Each row has two labels, one from each of two sets.
-3.8 15.1 5.8 -4.6 -17.8 -0.9 -13.1 -6.8 3.0 -5.4 2.7 35.0 8.3 -1.5 24.8 34.9 62.3 22.5 -11.8 3.1 -4.2
<40>, Qg
-25.3 10.6 -5.9 3.0 -5.1 -2.9 -11.3 -1.8 -0.3 0.5 4.0 -10.2 4.4 0.4 -3.9 11.7 34.1 17.9 -11.2 1.0 -4.8
<42>, Qg
0.8 10.0 -1.7 -16.6 -4.6 -3.8 2.2 1.7 -3.5 7.8 -4.4 20.3 6.0 -2.6 -9.1 46.3 -1.2 8.8 -11.9 3.3 -10.3
<42>, Qg
-0.3 10.0 -0.8 -19.6 -4.5 4.5 0.5 6.6 1.0 -0.3 0.1 14.3 10.3 16.2 -12.4 47.4 10.2 6.6 -6.2 9.6 -1.0
<29>, Qg
-4.3 8.8 1.1 23.6 10.0 4.3 -5.0 -1.2 7.7 1.2 -18.0 11.6 19.2 8.3 -0.8 1.9 -32.4 3.6 7.9 0.9 -0.2
<30>, ZJ
1.9 10.3 4.6 -6.3 -6.7 -1.1 -8.7 4.9 4.4 -12.0 20.7 29.9 8.0 6.0 -5.9 28.9 22.2 22.2 -11.5 5.6 -16.5
<30>, Qg
-1.6 17.8 0.5 -14.6 -14.4 -4.6 -5.1 3.1 -0.4 -6.6 -0.9 58.4 16.5 16.0 -3.9 46.1 48.8 21.8 -16.3 17.6 -11.2
<30>, Qg
-1.9 19.9 16.8 -18.5 -21.2 7.1 -3.2 -1.6 2.8 3.1 25.7 34.4 16.8 26.1 -10.2 25.4 37.8 8.2 5.7 7.7 -27.2
<29>, Qg
3.2 3.3 -0.7 -4.8 -6.8 -14.7 -8.5 0.9 2.0 -7.0 12.8 33.8 3.0 -2.8 1.3 44.1 10.6 30.7 -17.7 2.4 -17.4
<42>, Qg
-11.0 -11.3 -4.9 -44.6 -13.1 -4.9 18.3 -8.8 -4.2 6.7 -25.7 12.7 2.2 -6.9 8.3 13.9 -13.0 12.3 -34.8 7.6 -24.6
<38>, Qg
-4.7 1.7 -1.1 -7.0 -4.3 -1.2 -0.1 6.3 -3.8 -3.4 -14.7 1.0 3.8 7.8 -6.6 35.9 1.8 19.3 -15.7 8.1 -13.0
<42>, Qg
-5.4 15.1 1.1 -17.2 -5.7 8.5 -3.3 -2.0 -5.0 -13.3 -31.7 -14.7 25.1 14.6 -7.0 24.6 -48.5 -16.9 -5.2 2.4 1.2
<29>, ZM
-3.4 17.6 2.3 -6.7 -4.1 -5.0 -19.9 4.4 -4.6 -7.0 10.8 20.6 0.6 -9.7 0.2 44.7 11.3 29.8 -14.8 -1.7 -14.1
<42>, Qg
-6.6 7.8 3.1 -3.7 1.4 -0.8 -10.8 -5.8 -0.4 -23.6 10.0 -13.7 21.2 -3.8 -8.2 -7.3 66.7 -6.4 4.5 -6.3 -1.6
<30>, Rg
-6.2 18.3 7.7 -2.1 1.0 -0.1 -7.7 4.4 3.0 -3.7 -6.7 33.5 22.8 2.2 -3.8 32.3 18.6 -8.1 -5.1 -13.5 -1.5
<42>, ZM
-20.8 1.8 -0.9 -24.5 -20.1 -3.6 9.8 -8.4 -6.6 1.6 -19.2 8.1 6.3 -3.6 2.7 47.7 16.9 -0.7 -20.8 4.7 -8.3
<38>, Qg
-4.7 12.4 1.9 3.2 -6.3 -3.1 -17.0 4.6 -0.1 8.8 7.4 12.8 3.0 6.8 4.6 22.3 27.2 16.0 14.2 2.8 -7.0
<42>, ZJ
3.7 14.6 5.3 -23.0 -9.4 -6.6 1.1 2.6 -1.4 -1.4 20.8 36.1 7.9 10.5 -5.7 43.4 41.4 13.6 -4.8 1.5 -11.5
<30>, Qg
-1.4 10.4 -8.1 -6.5 -11.6 -1.9 -6.0 -4.9 3.8 -9.3 -7.0 2.0 6.2 -2.4 0.9 54.7 26.9 13.9 -22.5 -0.3 19.1
<42>, Qg
10.6 1.4 -10.0 -13.1 -6.0 0.6 -2.3 2.5 6.1 8.4 -12.1 30.2 9.0 0.2 -3.4 19.9 -4.5 19.5 -17.1 1.3 1.2
<40>, ZJ
-0.8 18.3 10.5 -5.0 1.4 -5.0 -6.2 -11.2 4.4 -12.2 3.3 1.6 15.6 7.2 -3.4 31.4 10.3 -13.6 1.0 0.9 -26.7
<42>, Qg
16.4 18.6 2.5 16.7 8.5 -9.0 -20.4 13.2 -3.3 0.1 25.4 15.6 22.3 -6.0 3.7 48.5 -3.0 19.8 4.5 -4.7 8.8
<42>, ZJ
4.2 -7.2 7.1 11.5 3.6 -5.5 -11.9 4.3 3.2 -9.8 18.8 50.0 25.7 -9.0 7.8 29.6 -7.8 28.6 -0.8 -4.4 2.2
<42>, ZJ
5.5 13.4 -11.2 3.0 4.3 -1.2 -6.9 5.3 6.5 2.6 36.5 38.4 23.6 1.3 5.8 29.2 1.2 0.9 10.5 -4.0 7.0
<40>, ZJ
-11.4 11.2 -4.4 6.0 -11.5 0.7 -4.1 -13.1 4.3 -4.7 -25.9 -13.4 -6.0 15.2 -5.5 21.6 11.6 34.5 -15.3 15.7 -24.6
<42>, Qg
-2.5 11.4 -0.2 -5.2 -9.8 -1.8 -0.3 2.4 -3.7 -2.5 -20.2 39.3 6.5 -3.4 0.1 40.1 39.6 36.7 -27.8 30.0 -8.0
<42>, Qg
-8.8 15.3 -2.7 -21.3 2.0 -2.6 -1.4 15.3 -4.3 -15.2 0.2 4.9 37.7 -5.9 -2.3 11.2 57.9 -14.1 -3.9 -4.7 18.7
<30>, Rg
0.1 11.1 3.1 -3.1 -1.5 -0.9 -5.3 6.7 -4.8 -5.7 3.6 20.4 2.0 2.4 0.4 27.7 15.7 26.3 -11.4 4.9 5.2
<40>, Qg
-2.9 18.5 1.0 6.0 -13.1 8.3 -2.1 -3.0 -0.8 -2.1 16.1 17.4 -0.7 -5.3 -1.2 23.1 33.8 24.8 -5.2 4.0 -11.2
<40>, Qg
2.5 6.5 0.8 6.2 1.2 0.2 -15.3 11.9 2.4 6.3 0.5 40.8 15.3 4.6 1.2 28.5 -1.1 14.5 3.4 5.1 1.2
<40>, ZJ
-0.8 9.6 -0.5 -2.2 -5.2 4.3 8.2 -4.3 4.1 0.4 3.7 -1.2 12.3 29.9 -6.8 8.1 -5.8 1.4 -9.0 23.9 -10.6
<29>, Qg
-9.8 15.3 -0.8 -15.0 -21.7 -3.5 -10.5 3.3 6.9 -20.5 -28.0 -23.1 28.3 8.6 -8.9 27.2 66.7 -3.3 -7.0 4.6 3.3
<29>, Rg
-4.3 -3.5 2.4 2.7 -6.1 3.2 -2.7 -4.6 -2.4 -4.7 16.5 -19.7 -4.6 -4.0 3.8 3.1 52.8 18.8 13.0 12.4 11.4
<40>, FG
-1.1 11.1 2.0 -9.5 -2.6 0.6 -9.2 -8.9 2.8 -8.1 7.4 20.0 10.7 12.7 -9.6 16.7 1.6 5.1 -1.8 -9.5 -20.9
<30>, Qg
5.6 15.1 -3.7 -23.4 -6.5 0.0 1.3 4.6 -15.6 -3.4 1.2 24.5 -0.6 18.9 -9.3 33.4 1.0 12.3 -19.3 0.1 -9.9
<30>, Qg

Each row has two labels, one from each of two sets.
4.5 -8.6 6.3 6.8 -8.8 1.2 8.9 3.4 2.8 8.7 14.3 -1.5 -6.6 7.5 -0.4 4.5 -15.9 -7.0 -25.0 4.7 60.4
G, C
-3.1 17.4 1.5 0.6 7.5 -2.4 25.3 -1.7 17.4 3.1 3.8 -4.3 -9.6 0.0 -3.1 -7.7 15.2 -4.1 -2.5 1.3 13.7
F, H
4.9 16.4 -2.3 1.6 3.4 -20.3 16.9 4.0 2.4 -9.7 -6.0 11.0 -2.1 7.8 6.5 -11.8 1.3 2.3 -11.1 -11.2 -1.8
F, Y
9.4 -22.8 2.9 8.0 -14.7 9.4 3.4 6.2 -4.0 7.4 9.9 29.8 -12.7 13.9 4.6 1.9 -20.2 -4.3 -31.8 -3.4 68.0
G, H
14.2 1.8 -8.7 4.0 23.2 -16.6 17.2 1.3 -20.6 -7.6 -1.5 19.4 -6.4 21.0 12.7 -9.6 14.8 9.4 -0.5 -16.1 31.8
F, Y
2.5 5.3 -1.1 11.4 12.7 11.1 37.0 -0.3 -0.9 5.2 4.9 3.3 -19.5 23.1 3.7 -8.8 16.4 -6.6 -7.3 -11.0 61.9
F, H
10.1 3.8 -8.7 8.3 6.6 1.9 41.8 1.1 -6.5 5.8 7.1 -0.5 -33.0 22.0 1.3 -12.3 11.8 -7.6 -22.8 -6.0 77.8
F, C
4.6 7.3 -10.0 7.1 6.3 7.2 28.6 -7.2 9.8 3.2 7.7 8.8 -12.7 8.4 3.1 -17.9 10.0 -4.3 -13.7 -11.8 48.2
F, H
3.2 6.6 -0.7 6.9 7.3 -15.8 21.5 2.0 -13.0 -2.1 6.7 -3.6 -6.2 28.8 2.3 -16.5 16.6 -0.8 -15.9 -17.5 53.9
F, C
12.8 4.1 -4.4 8.1 8.5 5.6 44.1 -0.2 5.0 19.3 5.8 4.2 -18.0 11.2 -0.8 -13.3 17.1 -3.5 -7.4 -8.1 58.2
F, H
5.9 8.4 -8.6 8.7 10.7 3.5 35.6 -8.0 -10.9 11.5 6.2 -0.9 -15.4 16.3 2.0 -11.4 22.7 -5.3 -0.8 -18.9 47.5
F, H
11.9 -23.3 -5.4 7.1 -10.2 16.2 -2.0 7.0 -19.2 -0.6 8.1 5.4 -2.2 16.1 5.5 -1.7 -12.1 -9.4 -13.3 -7.2 72.9
G, Y
